Rows lie near named flat spaces through zero. A row that begins with a name and a colon came from that space; any other row is followed by the name of its block's space that it lies nearest.
jl_gf: [ -24   27  -35   61   93   28   19   -8  -63   46  151  -71   41 -184
  -12  -12   53  134    9  -10  -66   81    4   34  -29  -22]
pc_dh: [ -87   43  118   53  124    8  -85   13   11   84  278 -140   86 -181
  185  -44  106   99  -33  -87  198   60   38   52  -59  -99]
fb_sn: [ 222 -214 -126  -51   11   43   31  -64  114  167  120 -221   13  435
 -149 -176  -41   56 -209   -4  265   -5 -251 -415  -55  -65]
tn_qh: [-177  231  -37  -77  -37  -79 -123  -97 -303  -86  -12  -40  -35 -576
  128  101   64   23  158   17  -60   43  319  253  -81 -114]
jl_gf: [ -89  329 -102  198  -99  142 -429 -253 -188  -52  236 -223  -33 -263
  168  116  -37  175  120 -278   64 -140  235  185  -98   56]
gp_lf: [ -55 -109  -10   12  -33   31   59   53  160   78   76  250    5  235
    4  102   10  -40  -54  -12  -57  -76 -169   70   98  162]
tn_qh: [  36  -80  128   32  110  -33   99   10  190   45 -212  156   17  209
  -28  -25 -114  -96   22   96  -29   81 -177  -32  -26  163]
tn_qh: [ -55  170   20 -162   58   -5   19 -110  -48  207   90   45    3   -8
   13   -2   24   15   49  182  -92 -111   47  252    6  -64]
fb_sn: [ 173   57  -84  231  115   24   27   95  -24 -132  116 -328   32 -105
  -68 -179  121  122   58 -240   19  151   47 -265    2 -103]
jl_gf: [-154 -429  115 -514   25 -268  117    1  162  286 -237  417  -44   75
   50   31 -117 -242  -55  280   45   36 -324  -34   16  358]
tn_qh: [-145 -250  -77 -262  -49  -68   71 -191   -1  395  156  130   32  -21
   17  108  -51   58 -164  266   14   62 -372    3 -143  179]
fb_sn: [ -79   13  212    3   16   76 -120   14  144   -6   57  169   19   61
  100  100   -8  -92    1 -146  131  -64  121  146  -41  149]
gp_lf: [ -98    1  -95  -77    0  -20  -39 -117  -78  309  362 -103   33  -92
  134   14  107  148  -34   12  -49  -42 -216   69  -15   51]
tn_qh: [  67   69  -41   47   22  125  149 -145   95  339  380  -52   29  246
  -73  -18   72  112 -160   54  -38  -23 -193   16 -109  -94]
pc_dh: [  13 -313  -93 -223 -133 -218  254  -74  151  330  -88  185 -138  355
   19  -71 -127 -150 -215  230  -41  -23 -532 -241   33   38]
gp_lf: [  35   39   96  107 -283   33  -22  142 -188 -505 -601   13  -13   -5
  -51  154 -124 -186   44   65  -54  -38  257   11    5 -125]
pc_dh: [  28  183  -19  115  121  155 -168 -113   92  200  496 -152   16  159
   91  -82   87  174  -44 -186  132 -146   36   85   11  -87]
gp_lf: [  91   24  -66  -85  210  -55   82  -57   60  139  114  -67  -32   34
  -43 -197   65   53   58  120  -84  109  -73  -79    7  -70]
fb_sn: [ 108 -103  109    6  -80   45  -18    7  110  -10 -188  -17  -32  373
  -18  -65 -170  -61  -87   77  -35 -124 -166 -109   45   53]
tn_qh: [  56  -18  -97  114   64   -5  102   42  134  -20   50   80  -24   65
 -119  -35   -3    1  -37 -110   80   55    4 -106   30  -20]
tn_qh: [ -50  100  -75    0  -47   14  -34  -43 -125  105  185  -49    1  -78
   66   60  105   58   33  -97  -70  -84    3  105   16   -1]
pc_dh: [ 153   44 -129  -20  -31  124  130 -130  172  343  410  -43 -103  550
  -94 -165  -10  111 -258  128  -85 -242 -226  -43   97 -267]
jl_gf: [ 150  514 -351  484 -194  229 -229 -177 -227 -364   86 -390  -99 -127
 -109   -4  -45  251  128 -167 -215 -118  325   44   30 -297]
pc_dh: [-105  106 -106  -14 -126   12 -300 -137 -257 -175  -34 -108  -65 -402
   86  102  -56   74  106  -91   -3  -23  250   83  -66   37]
gp_lf: [-121  -58 -138  -46   72  -43   70   21   79  140  283  112   14 -170
  -21   -6   49  137  -60   76  -31    8  -79   90  115    1]
fb_sn: [ -36 -120  -25  -90  -58   13  -78  -16    9   61  162  -27  -26  134
  116  -31   16   42 -137   82   81  -78  -99  -39   49 -116]
pc_dh: [ -96   17 -256  144  -48  -71 -113   48  -34 -132   21   17   36 -305
  -29  120   28   68  153 -279   69   21   29  -26  103  269]
fb_sn: [  83 -153   55  -35 -138  -12  -46   -7  -73   -5 -148 -156  -57  180
   80  -71  -95  -18  -64   51 -140  -59 -228 -183   13   39]
gp_lf: [-102   36 -120 -206  -70   -9 -100 -314  119  458  187  202  -69  236
   41   94 -122   19   25  135 -169 -227 -334  207   12  382]
gp_lf: [ -31 -172  171  -74   13  -32  -53  113  120 -133 -132   16   63   98
  112  -34  -17  -92  -67  131  230   64  -15  -80    6  -54]
pc_dh: [ -32  -52 -137   76  -40   -2   45  108   84  -91  -90  178    6  148
  -71   57  -51   22   22   74 -135 -101 -114   69  228   93]
fb_sn: [ 105 -206    1    4   23    5   13    7   63   79   54 -191  -27  258
   69 -207  -66  120 -131  197 -148   16 -366 -228   79  -68]
gp_lf: [ 302  225  -72  423   69  198   23   53   25 -306   42 -345  -37  180
 -149 -217   29  142   11 -129 -119   74  161 -214   22 -342]
gp_lf: [ -49   51  -92 -140 -113  -66  -35 -119 -164   33  -50  -52  -53 -158
   35   30   -9   -5   33  141  -87  -12   13   45  -45  -50]
tn_qh: [-104   23 -108   51  -10  -86  -33   22 -114 -100   54   13  -60 -307
   83   17   23   43   -9  -78   68   50  132   15   30 -162]
gp_lf: [  26  -13 -200   86 -153  -49  103   19   80   80   83  -37   -1  244
    5   -4   29   14  -69   32  -20 -103 -286  -93  142  -35]
fb_sn: [ -37 -135 -124  -93   20 -115  167  -17   47  252  107   29   28  -41
  -62  -26    1   57  -72   89  -18   41 -280  -79   25   92]
fb_sn: [ 138  148  162  328   68  232   58  189  -36 -229  221 -239  134  -89
  -58   11  269   70   16 -347   17  152  285  -53 -118 -152]
pc_dh: [-212   13 -107 -272  -23 -140  -76 -183 -142  293   79  212  -90 -325
   75  126  -44   11  117   16 -205 -100  -65  248   11  311]
jl_gf: [-146 -187  348 -282  -53  -61 -184   49  100  102 -170  139   39  200
  272   37 -120 -162  -30  142  108 -207 -140  153   75  225]
fb_sn: [ -83  106   58  165   22   85 -144   20   66  -76  109   63   40   -4
  125   96   37   28   72 -147   27  -47   70  163   36   97]
pc_dh: [ 252  196 -118  203 -220  116  192   53  -44 -255 -203 -130  -56  167
 -303   -5   11  -70   22  -67 -229  -40  155 -131    9 -158]
fb_sn: [-148  -66   12 -248 -181 -203   25  -44 -217  -84 -568  252  -67 -327
  -46  202 -191 -216  134  137 -129    2   70  120  -56  253]
jl_gf: [  -4 -102   48   53  123   33   57   99   82   68  221   10   59   19
   19  -29  106   58  -79 -122  102   66  -42  -55    5  -18]
jl_gf: [-120 -117  -26 -263 -244  -35  151 -134   24  333   -6  331  -63  190
  -20  209  -62 -112  -84  233 -311 -164 -327  189   -1  273]
gp_lf: [  85  109 -112    1  107   18   94  -56  -22   69  200    1  -78  -65
 -125  -66  111   17    5 -148    8   65  178  -49  -66 -143]
tn_qh: [ 330  172 -215  313   71  122   50  -11   14 -102  177 -437  -20  277
 -137 -263  115  158   12 -132  -52   67  -40 -335   24 -288]
jl_gf: [  91    7  -40   74  181   80  156  -73   53  218  340  -21   51   28
 -139   -3  163   45 -106 -234  247  191   49 -141 -247  -80]
pc_dh: [  53   -9 -138    9  -39   -9   64  -24  201  171   76  120  -55  361
  -82  -42  -75   -3  -35    3  -87 -197 -239  -12  184  130]
gp_lf: [ -86  201  -17   54  -19   15 -226  -92 -258  -88  -44 -201   54 -304
   89   63  -45   96   74  -55  179  -61  247  142  -77 -122]
jl_gf: [  13   15  -22  -21   48   62 -153    2  -12  -17   88   18   19  -50
  -67   60   41   -2   77 -311  156  -63  193   -3  -16  201]
pc_dh: [ 183 -208   52   68  -64  -18  368  220  215 -143 -500  232    5  552
 -254  -29 -143 -192  -83  253 -203    5 -273 -168  151   21]
pc_dh: [ -53 -191  235  -53   51   46 -108   87  -70 -151 -218  -32  130 -109
   65   63  -47   -1    8  104   66  130   19   -6 -102  126]
jl_gf: [ 186  210 -121   96  -45  119  173 -182   44  209   79   88 -101  283
 -271   52   -6  -57   22 -199 -198  -84    3   -3 -121  106]
tn_qh: [ -71 -499  -40 -313 -241 -249  247  207   95 -166 -682  396   15  -27
 -263  163 -229 -289  -69  249   44   75 -198 -210   87  366]
tn_qh: [ 139   67  -69  152  -61  137   -2    3  -50  -40  225 -383   62  141
  -19 -130   80  180 -145   69   50  -18  -39 -148   -5 -343]
pc_dh: [  90  -38  -89  -37 -102   31  120   50  123   82  195 -110  -15  269
  -58 -137   40   65 -161  176  -77 -129 -172  -87  160 -202]
gp_lf: [-12  83 -15  -9 207  25  30 -53  52 213 309 -27  63 -99 -16 -45 132 107
  56 -67   9  74  -3  74 -49  60]
pc_dh: [-138  201  124  -32  -52   65  -53  107   28 -133    8  154  100  -89
   68  166  141  -76  158   51  -80 -111  236  381  103   63]
fb_sn: [ -64  293   35   99  219  -39    2  -48  -63  -58  -92   80  -29 -265
   73  -29   25   38  289  110 -345  102  131  300   34   11]
jl_gf: [ -38  183 -211  220  -94   28 -212   53 -275 -433  -77 -206  -27 -416
   44   37   41  146  172  -99 -122   30  296   42  105 -150]
jl_gf: [  -9   24  -76 -139 -168 -120  225  -25   72  171 -241  211  -55  114
 -186   55 -161 -124    3  171 -218 -188 -177  101  122  170]
tn_qh: [-108 -146  201 -187   -1  -16   81   95  126  -20 -221  364   17   52
  -67  112 -120 -156  -74  166   56  -55   90  173   27   89]
jl_gf: [  96   -9  270  232  281  149   88   89   28  111  393 -259  144   39
  105 -122  214  119 -177 -243  300  220   50 -142 -235 -309]
tn_qh: [ -77  -52  184  -76  -35   44 -118  -15  -30  -55  -27  -89   54  -88
  122   -2  -66   35  -95  202  100    8   51   68  -73 -118]
jl_gf: [  14  -95 -102    9   31  -25  161   76   38   81  106   60   11  -75
 -140   -4   46   56  -33  -67  -97   45  -91  -66   57   92]
gp_lf: [ -65   93   49  -47  125   85 -128  -84  -66  115  322 -118   60 -201
   57  -15   79  145  -40  -39  171    4  185  123 -102 -122]
fb_sn: [  80  143  -84  150 -101  -11   83  142 -196 -437 -574  114   25 -228
 -296  207  -15 -184  278 -235 -104   84  368    5  -25  192]
jl_gf: [-139  -38 -232 -244 -307 -108    0 -164 -116  128 -183  275 -140 -120
 -102  209 -176  -66   51  142 -333 -203 -135  167   85  335]
gp_lf: [ 109    9  -18  -48  -77  -56   67  -78  182  -69 -484  351 -167  322
 -207   50 -252 -277  119   -9 -147  -84   -8  -32   25  307]
jl_gf: [-146 -327  180 -364   49 -130   -7   70  137  147 -108  225   57   95
  126    8  -50 -115  -68  284  114   -8 -212   41   59  186]
gp_lf: [ 208  253  149  341  -19  154 -137   88 -226 -613 -600 -123  -45   33
 -106   36 -119 -139  183 -234    9   42  530  -46 -106 -195]
fb_sn: [ -30   24  -39  137  -11   48 -233  -77 -188  -66  152 -322   60 -177
  198    0   63  157    1 -108  156   88   -5  -94 -119  -92]
tn_qh: [-145   40 -332 -170  -30 -127  -39 -193 -256  221  253 -127  -20 -341
   77    6   78  195    4  211  -50   25 -119   67   -2 -132]
fb_sn: [  42   69  -17  154  231  155  151   59   41  203  582  -91  150   16
  -12    0  381  168  -19 -199    2  168  -31   23  -89  -75]
pc_dh: [  -4 -125  -44  -98  -81  -66  115   60  -76  -15   35 -108   25 -167
  -19  -26   92   12  -81  102    2  118  -52 -135  -34 -115]
pc_dh: [  97  335   37  169  129  200  166  -23   27  234  574 -127   40  151
  -18  -63  296  126  -61 -137  -89  -63  128  181  -44 -339]
tn_qh: [  55 -127   77  195  -26   47  -62  101   -9 -238  -95 -202   62  -19
   54  -39  -32   44  -88  -65  173  142  -12 -230  -69 -106]
tn_qh: [ -68  201 -246   67  -32  -17   41 -109  -46  127  279  -19  -34 -147
   14   23  100  134   57   45 -189  -34  -56  150   70  -67]
fb_sn: [ -84  -32  305   94   61  139   81  165  145  -32  135  119  148   -6
   30  100   72   -3 -129  -20  127   36  116  171  -56  -56]
[-198 -228  -88 -222  -62 -116   34 -183   15  361  219  198  -54 -171
  107  114  -27   36 -107  124  -82   78 -338   25 -105  248]	jl_gf
[  12  -88   24   63   78  -72  -60   56   28  -96  -82  -59  -13  -50
   63  -86  -56   -9  -18 -101  200   74   14 -158    4  -47]	tn_qh
[  46   54  269   98  146  102   26  140   38 -109   26 -162  155  -59
   14  -63   91   30   -9   -4  126  109  166   27  -80 -142]	pc_dh
[ -17  206  -76  -87  -36   -8  107 -181   43  265  111  275 -157  223
  -23   62   -6 -107    5   22 -164 -184    7  231    9  -44]	pc_dh
[ -40 -421  204 -344  -32 -138   71  101  185  103 -153  118   -5  232
  122 -110  -84 -136 -165  355   20   21 -341 -152   73   78]	gp_lf
[ -10   29 -177  -69   57  -66  115  -31  -39  107   82  105  -65  -43
  -74  -21   52   31   33   59 -147    4  -30   45   73  -42]	gp_lf
[ -12 -104  -52   95  -54  -85   94   83 -119 -227 -355   96   -3 -174
  -49  116  -21  -91   99  -30 -115  203  -25 -105  -52  123]	tn_qh
[-231  -78   -3 -315 -105 -143  -68  -29   50   72 -202  368  -33  -93
   51  156 -131 -126   88  239  -95 -166  -49  286  149  301]	pc_dh
[-244  -62 -137 -275   81 -224  -44 -126  -49  273  114  288  -47 -366
  100  133   50  -60  121  -84   89   48  -32  144  -34  300]	pc_dh
[ 173   55  237  -76  -49   75  146  -60  -58   48 -272   33  -54  381
  -56    5  -23 -219  -25   79 -130  -21   23  -16 -184  -94]	jl_gf
[-112   -9 -173   24  101  -73 -247  -12   21 -142   87  -34   22 -362
   45   -6   -4  105  128 -147  238   86  147  -35   55  140]	tn_qh
[-131  -72   52 -221 -133 -123   67    1   79  104 -269  316  -37   62
    3  115 -147 -155   55  227 -216 -161 -171  207  133  285]	pc_dh
[ 155  139  145  273  135  139   43  106  116 -270  -82  -91   11  164
  -59 -137  -19   15  -22   12   33   79  211  -38    0 -312]	tn_qh
[ 135  142  113  107   58   69   92    8 -165   23   17 -219   48  -54
  -29  -23  152   -5   89 -185 -127  105   74  -51 -165  -36]	fb_sn
[ 270  239   44  320   19  159   55   86  -20 -485 -517   77 -104  216
 -294    0 -129 -154  170 -182 -187   16  411  -42   -9  -87]	gp_lf
[ 116  257   76  141  -52  180   59  -28  -16    0  139 -196   19  234
   10  -71   79   85  -21  170 -268 -106    9  142   23 -276]	tn_qh
[   2   27 -199   53 -190   -2  105    2   -5  -45  -22   27  -15  -56
 -163   81  -30   28  -26   30 -120  -49  -43  -12   67   34]	fb_sn
[ 226  -75   76  187   77  117   -8   -7   73  -39   -5 -212   -2  396
   -9 -150  -26   19 -109  -96  115   77 -118 -304 -104 -131]	pc_dh
[ 81   7  54  67  -8  93  33   8 -20  22  53 -59 -11 130 -51 -23 -13  28
 -90 -71 -13 -51  23 -39 -34 -91]	jl_gf
[   8 -209  163 -132   39   33   -7   57  -11  201  301 -230   81  142
  191 -133  126   99 -206  106   94   -3 -225 -117  -19 -167]	gp_lf
[ -60 -120   42   63   85  -81  -52  -14  -19  -62 -178   80    7 -161
   80   62  -56  -46   82  -98   59  202  -68  -87 -117  208]	tn_qh

Each name stands for a flat space through zero: a line, a plane or more. A row that begins with a name and a colon came from that space; any other row is followed by the name of the space it lies nearest, among the names in its block.
mrtl: [  20  -47    1   63   79   26  -53  -51  -51  -27  -59  -51 -106  -52
   59  -82  -47  -82    7  -20   63   60  -68  -53    2 -106]
ldll: [  35   12  -15 -351   50  210   -7 -175  181 -119  120  -15  237  224
 -275  -72  -92   62  -28  -38  -43  -64   40 -263   72   89]
mhsm: [  34  102   11 -152   98 -111  -12    7  -19  178  266  -32   -2  245
   29   76  -14  301   66   67 -299  -23  180  168   53  472]
mrtl: [  41 -230  -29  394   37    7  -71   -3   11   -1  119   76 -200 -196
  153   27  193  118  -63   67   75  -63  -61  115 -243  -51]
ldll: [ -34   37  104 -212  -75    3  -78  -16  -34  -88  -76  176  282   41
   48   29  167  163 -136   -6  232  -39  -86  -81  -85  -81]
dzfh: [  46  -24  -15  -29   50   92  -55  -89   11  -86  -36  -95  -31  -33
 -117  -95  -75 -151  -39  -72   23   15  -59  -73   31 -152]
mrtl: [-209   16  164 -229 -152  -49 -122 -128  141   90 -503  346   73    7
  192  -16  260  145  -21  112  175 -139 -302  118  -49   83]
mrtl: [  85  325  100 -249 -219 -214 -157  185 -394  118  -91  133  153   48
    8   12   62  104 -178 -120   83  112   -9  163    8   35]
mhsm: [-141 -241  -98  276   61   31  106  -55  112 -194 -278 -100  -86 -266
  209  -63   -2 -347   54   22  246  -32 -254 -105  -68 -378]
ldll: [  69   70  -49 -170 -177 -139  -87   60  -49  -64  -25  171   67   84
  180   14   86  116 -203   -1   -2  -18  -46   76   -9  179]
dzfh: [-186 -289  -30  445  101  112  119  -11  -70  -90 -108  -41  -14 -268
  204   11   74 -192  153  -20  313  -67 -149 -232 -274 -474]
mhsm: [  20   91  -52  -41  -23   68   27  -37  -67   -5  -47  -28  -65   45
 -103  -29  -74 -105   64 -113  -58   12  -27  -60   20  -17]
ldll: [  72  -13   31  122   35  -19 -149  -61   33  243    1  139 -294    4
  -81  -61   17  118   35  165 -164  101   38  185    4  292]
mrtl: [ -65  -38   10  423 -112   -3   19   37  -46  236   22  335 -360   30
  160  229  176  148  179  116 -215    3  124  162 -188  198]
mhsm: [ 148   26  -78 -231  159   24   12  -64  176  -66  182 -200  -18  119
 -177 -115 -192  -23  -22   29 -260   25  155  -26  232  245]
dzfh: [   4   67   24    8   40  -45   93   72   39  118  168  -74  -10   43
  -59   85   11  169   91   22 -132  -35  126  135   41  193]
ldll: [  32 -377 -187  370  207   30   55   34  -34 -323  117  -83  103 -288
  135  -52   -4 -357  -77  108  127   35   90 -299 -209 -394]
mrtl: [  12  -74   23   18  -48  -60  -69   -3  102    4  -12  224   11  -47
  109   49  238  214 -102  134    9  -87  -23  133 -118  167]
mrtl: [  14  -71   -9  119  -24  199   39  -18   50   -5  137  -19   25   20
 -279   14 -130 -147   50  -24  -70   26  174 -211   -3 -173]
mhsm: [ -79 -150  -54  490  -37   12   92  118 -141  -58 -184  -92 -158 -355
   59   10  -40 -450   72  -54  156   56  -52  -52 -115 -540]
mrtl: [  40  -17  -53  -23   34   77 -107 -247  257    7 -147  112 -385  176
  -32  -24 -103 -155   45  128 -341   88   -8   93  180  252]
mrtl: [ -53   30  -96  146   44  -20  180  126 -226 -110  -18 -344   67 -136
   19  -28 -219 -357   96 -197  187   87  -63 -155   30 -414]
dzfh: [-139   12   -5  -68  -47  -79  100   55  -85 -196 -274 -112  172 -125
  243    6   30 -218  -19 -145  240  -91 -205  -64  -10 -355]
mrtl: [-158  204  114 -439 -147 -110   44   30    8  -94 -339  233  427   73
   50  119  220   38  -48    7  109 -115  -74   17   13  -13]
dzfh: [ -90  -60   -6  -73   52   11   77   -1   41 -101 -112  -87  162  -58
   40  -42  -38 -146   33  -10   82  -60  -29 -137   24 -166]
mrtl: [ 152  -88  -44   26  -81    0 -204  -54   45 -104   47  -50  -73  -97
  -80 -116    2  -68 -291  -38   56   -5 -133  127  -18  -90]
dzfh: [-112   -3  -13  148   33   54  185   28  -20   24   96 -150  -10  -18
   38  123   42   58  183 -140    4 -158  -29   23 -102  -83]
ldll: [  27   27  -30 -260   10   56  -84 -126   58 -147 -213   44  159  -22
 -167 -148   -9 -168 -109    6  112   26 -146 -115   37  -79]
mhsm: [  67  -81  -98   -3  103  -69   17   26   78  -30  -49 -175  -68 -173
  -10 -191  -89 -132  -28   44  -32  -15  -38   36   87   49]
ldll: [ -79 -112   67  -18   52   49    6  -42   47 -176 -199   73  118 -110
  187  -37   98  -42  -28   21  279  -18 -121 -194  -44 -274]
mhsm: [ 100  -88   24  104   63  -75 -107   25   40   86   27  103 -233  -23
  171  -80  -22  104  -41  177  -80  131  103   38   78  192]
mhsm: [  75 -225  -93  431  348  113  177   34   -6  -58  427 -184 -197  -45
  103   52 -115   34  216   83  -76  127  284 -243  -56  -37]
dzfh: [ -43 -140   -5  227   11   10  -95  -36 -105   61 -161  125  -91 -182
  116 -113   92    1   -3   70  290   63 -221  -51 -195 -122]
mrtl: [-122   -4   47  -60 -212  -79 -105  -39    8 -119 -306  145  167  -76
  114   62  185 -102 -197  -16  271  -66 -307  138 -107 -241]
dzfh: [ -42  -53    8  330  -50 -120  108  143   40  152  174  188 -172    1
  238  254  188  278  103  167 -135  -18  166  215 -113  256]
mhsm: [ -45  166  -65   78 -194  -50  107  116 -218  -13   91 -124   76   39
  -25  173   -5  -56   -4 -246   67  -46  -97  123  -95 -154]
ldll: [ -99 -180  -16   30  134  153   79  -86   97 -159  -31 -119  201 -102
  -99  -52  -34 -205   56   -9  125  -89  -19 -259  -69 -313]
mhsm: [  -8 -212  -74  180  249  -28   77  -29  160   51  -37 -120 -256 -177
  195 -165  -27   13  158  144  -77  -54  -12   -1   28  165]
mhsm: [-118  -65   49  217 -179  -34  -77   -6  -86  -52 -429   11 -157 -277
  247  -73   93 -195  -88 -126  428  -14 -449   97  -96 -453]
dzfh: [-146  -68   89  118   23  -50   88   55   91  190   75  -21   21  -25
   65  122  116  202  138   72  -89 -178   68  174  -75  121]
ldll: [  25  150  110 -486  -50 -103  -81   47   15   -1 -274  -38  335 -153
 -126 -252   95  141 -177  -45  314  -90 -240   57   93   13]
ldll: [  14   20   64  -73  -21  -70 -109  -17   -2   39 -169   82  -35  -76
   84  -91   91   96  -83   47  152   26 -160  100    4   38]
dzfh: [ 210   34  -77  177   31  113  -62    5 -180 -145   29   38 -211  -80
 -118  -74 -115 -241  -55  -67   54  278   72 -202   18 -239]
ldll: [ 138  234   64 -158 -198 -161 -238   83 -270  205  -88  370  -66   66
    7  -10  181  240 -150   24 -104   75   34  218  -77  325]
mhsm: [ -26  -63  -37  188 -177 -168   35  186   17   34 -127  128  -29 -218
  130   51  124  -76  -81  102   -9  -55   24  178  -57  -16]
mhsm: [ 102  156   17  -29 -125  -75  -95   65 -168   15  -19   -9  -76  -30
  -35    5   29   -5 -126 -135    6   36  -59  177    8  -43]
mrtl: [  -2 -136  -35 -127  140  218   24 -134   78 -397  -33 -228  302  -23
 -177 -121 -237 -440  -96  -79  262  113  -34 -475  104 -570]
ldll: [   8 -415  -22  373  430  301   -2 -209  164  -21  107 -208 -220 -209
  -97 -268 -170 -132  197  133  145   83    1 -384  -64 -242]
dzfh: [-100    9   24  274 -110 -148   11   86 -110  199  -96  180 -179 -105
  269  122  246  242   72   52  127  -41 -180  286 -208  135]
mrtl: [ 103  379   89 -335 -241 -149    2  227 -218  126  373  203  351  351
 -171  308  108  394 -119  -55 -252   12  375  162   14  364]
mhsm: [  23   49   46  -72   -1   -4  -16   38  -36   65   57   19   88   -8
 -106   -2   53  104   -8  -10  -30  -47   68   32  -29   57]
ldll: [ 138  -82   82 -191  173   28 -191 -139  146 -100 -158  183  -57  -98
   85 -223  155  197 -140  162  156   58 -103  -68   38  120]
dzfh: [ 139  -66  -60  584  -60   28  -49  127 -293   46  103  144 -376 -207
   82   49   40  -70   -2  -17  128  240   42  -21 -204 -224]
ldll: [  89 -401  -49  359  277   58 -105  -85  174   -2   70   73 -259 -231
  131 -195   22   11   -2  312   24   94   69 -129  -88   53]
dzfh: [ -56   72   43  -95   83   94   64  -40  -74  -33   67 -181  174   61
 -180   32  -79  -79   87 -134   33  -24   19 -103    5 -184]
mrtl: [ 373 -101  -74  348   35  -90 -257   89  -84  190  379  350 -460  -16
   47  -45   81  323 -166  300 -279  276  327  149  -84  516]
dzfh: [-148  -96   85    1   29  -35   13  -16   95   73    7   38  145   31
   85   87   93  115   42  111    2 -111   21   53  -62   41]
ldll: [ -96  -39   60  189  -83  -40  -43   86 -211  159 -135   48   -6 -144
   89  -49   22  -18   36  -21  231   30 -118  -18 -139 -187]
dzfh: [ -93 -141    0 -139  184  175  108  -95  113 -237   58 -353  309  -11
 -147  -77 -192 -286   36 -126   60 -127   36 -320   72 -400]
mhsm: [ 135    6   78   90   72  -87 -120   95 -154  149  133  162 -110  -80
   94  -31  167  322  -42   91  -15   51  125  100 -108  205]
[  82  135   74 -286   10  -12 -128  -28  -57   28   18  -36  156   74
 -215  -84  -40   42 -112  -32  -10   44   20   32   86   52]	mrtl
[  76  -45  -78   10   97  164   19 -108  102   35  216   73  -53  150
 -198  -23  -71  108   91   85 -134   61  132 -173  -18  238]	dzfh
[-201 -377   43  244  244  108  156  -37  262  -28   15 -167   97 -218
   82  -33   21  -77  181  141   52 -210   70 -173  -85 -227]	dzfh
[ -16  -86    9  -89   21  -32   -4  -34  242   77   45   28  -16   44
   38  -29   39  182   -5  133 -150 -129   43  103   58  297]	dzfh
[-141 -203  -46   46   62   -1   45  -93  189 -157 -247  -71   32 -160
  164  -62   43 -221    3   50  100 -142 -191  -28  -27 -193]	dzfh
[  22    5   42 -181   61   13  -72  -86   52 -187 -260   88  104 -101
   20 -104   94  -84 -103   41  218   56 -155  -89   32 -155]	ldll
[ -23 -112   14 -123   96 -110   23   -9  211 -208 -269 -128   48 -251
  242 -152  101  -44 -117   45  239 -103 -246   73   99 -125]	ldll
[  59   34  -28  -11  -41    1  -51  -25   89  108  -26   52 -116    0
 -204  -45  -39  -52   -4   79 -185   30   57  120   67  176]	mrtl
[ 265   78  -37 -116  100  -51  -81   49  -53 -113  110  154  -82    6
   30  -72   48  131 -126   89  -86  177  183  -62   78  217]	ldll
[ -88   29   98 -170  114   47  140   47   27 -145  -74 -192  392 -168
 -182   -9   56  -91   33  -78  230 -102  -12 -119    9 -349]	ldll
[ -14 -165  -57   43  129   35  -64 -106   30 -137 -123 -108   69 -155
  -18 -173  -60 -218  -71   57  253   74 -200 -130  -38 -232]	dzfh
[  11  143   16   37 -132 -228   15  201 -208   15 -124    9  -14 -129
  208   58   91   -1  -79  -64  111   42  -74  212   -1  -62]	ldll
[ -99  -27  114 -139   -3   13 -125  -93   23  109 -488   58  -25 -217
    2 -278   61  -67   15    7  242  -73 -310   -4    4 -119]	ldll
[ 134  -12   -5  462 -111 -268 -133  147 -179  127   82  411 -596   28
  679  221  251  359  -69  174 -125  197   70  344 -114  363]	mhsm
[  66   47   35 -192  104  -17  -94  -69  -34 -142  -74   42   95   10
    2  -38   61  -37  -94   14   17   49   -2  -34   27  -41]	mrtl
[  51 -208  -81  178  194  180  -35 -132  -65 -243   18  -17  -62  -70
   99 -112  -67 -193    0  -20  190  117  -52 -384 -108 -316]	ldll
[ 110 -103   30   38  187  170 -100 -157  103   -4  178  132 -114  100
 -105  -36   12  152   29  137  -88  103  145 -160  -23  141]	ldll
[ -23  -24  -20 -205  -10  -13    3  -67  172    9   -4   29   49  101
   94  -58   43  218  -23   33  -14 -135  -97   21   31  274]	dzfh
[ -22  -16   34 -128    6   49  -84 -134   94   42 -190   36 -133   51
  112 -162  -39   94   10    1  121    5 -221  -47   77   97]	mhsm
